Each row has a name. Each question is about the rows just above it.

Columns, left to right: X M N Z C
Q: [-65 -52 -21 -48  19]
L: [-45 -67  -3 -49  21]
E: [ 80  66  49   2 -20]
V: [-67 -23 -81  19  10]
S: [ 81  41  63  -1 -18]
H: [ 59 -27  71 -70  -7]
T: [-52  24 -74  72  -1]
U: [-79 -22 -64   8  18]
P: [ 78  23  70   1 -18]
F: [ 65  43  29  45 -25]
Which column holds [-45  80 -67  81  59 -52 -79  78] top down?
X
Which column holds this, read top down? [-21  -3]
N
Which column holds this, read top down? [ 41 -27  24]
M
Which column holds this, read top down? [-52 -79]
X
Which column holds [ 59 -52] top down?
X
[ 80 -67] is in which column, read top down?
X

Columns, left to right: ludo pid soli vokan vef
W: [  0 -35  32   3 -11]
Y: [ -9  -6  42  -7 -10]
D: [ 31 -46 -16 -67   2]
A: [-27 -57   3  -8 -40]
B: [  9   7  -6 -19   7]
R: [  0 -48 -38 -75 -23]
J: [-16   3  27  23  -9]
Which column holds this, read top down? [-35  -6 -46 -57]
pid
[  3  -7 -67  -8 -19 -75] is in which column, read top down?
vokan
[  2 -40   7 -23] is in which column, read top down?
vef
[ -7 -67  -8] is in which column, read top down?
vokan
Which column holds [-57   7] top down?
pid

Columns, left to right: beli Met Nek sagu fale pibu
ziba: [ 14  -8 -39  -2 -35   9]
putif: [  6   3  -5 -10  32 -13]
bev: [  1  11  -6   3  37 -12]
zabof: [-5  9 80 -3 55  3]
neso: [  3  -3 -12  15 -47  -9]
Tukag: [ -1  -6  15 -11 -39  11]
[  9 -13 -12   3] is in which column, read top down?
pibu
[-5 -6] is in which column, read top down?
Nek
Which column holds this, read top down? [37 55]
fale

Columns, left to right: neri nat fenam gel
Kof: [35  1  6 46]
bizuk: [-13  21   3  16]
Tilo: [39 78 -3  8]
ravev: [ 36  25  -9 -39]
sudog: [-28   5 -19  16]
kupiz: [-28   5 -11  11]
Which column holds this, read top down? [46 16]
gel
[ 46  16   8 -39  16] is in which column, read top down?
gel

Columns, left to right: zugug Lum ruku Fon
gutu: [-61 -94 -23   2]
veba: [-61 -94 -63   8]
bavez: [-18 -29 -20   6]
liga: [-61 -94 -23   8]
Vogov: [-2 -5 -4  0]
[-63 -20 -23  -4] is in which column, read top down?
ruku
[-23 -63 -20] is in which column, read top down?
ruku
Which column holds [2 8 6] top down?
Fon
Which column holds [-94  -5] top down?
Lum

Columns, left to right: Luruk dosup boseb Nibe Poki
Dova: [-20  26 -30   4  54]
galak: [ 71  20 -36 -35  55]
Vuru: [ 15  -1 -22 -12  12]
zopi: [ -5   4  27   6 -85]
gufi: [-5  4 27 -6  7]
das: [-64 -10 -35  13 -45]
[  4 -35] is in which column, read top down?
Nibe
[ 20  -1   4   4 -10] is in which column, read top down?
dosup
Which column holds this, read top down? [ 15  -5  -5 -64]
Luruk
[  4 -10] is in which column, read top down?
dosup
[20 -1  4  4] is in which column, read top down?
dosup
Which column holds [-35 -12   6] top down?
Nibe

Columns, left to right: Mez megib kef kebat nubam
lariz: [ -6 -13 -17  31 -18]
Tuf: [ -7  -9 -37  68 -25]
daz: [-13 -22 -15  59 -21]
vop: [-12 -16 -38  87 -29]
mado: [ -8 -13 -28  58 -23]
Pasof: [ -6 -15   5  -1  -7]
Ler: [-12 -25   5  28 -12]
kozop: [ -5  -4 -21  45 -13]
Luri: [-10 -15 -23  67 -20]
[-22 -16 -13 -15 -25] is in which column, read top down?
megib
[68 59 87] is in which column, read top down?
kebat
Which column holds this, read top down? [-18 -25]
nubam

Columns, left to right: kan Deni Pil fusif minu zapid tegi Gonu Mova
tef: [ 30 -28  37  10 -27  25   9 -10  11]
Ginaf: [ 26  -9  27  -8 -17  15  35  13 -11]
kefi: [ 30 -28  37  10 -27  25   9 -10 -11]
naf: [ 29 -37  43   8  -3  15  -6 -18 -13]
tez: [ 37 -53  45  11   0   9 -20 -25 -12]
dunal: [ 27 -13  47  23   4  13 -25 -24 -10]
[-17 -27  -3   0] is in which column, read top down?
minu
Which column holds [27 37 43 45 47] top down?
Pil
Which column holds [  9  -6 -20 -25] top down?
tegi
Which column holds this, read top down? [30 26]
kan

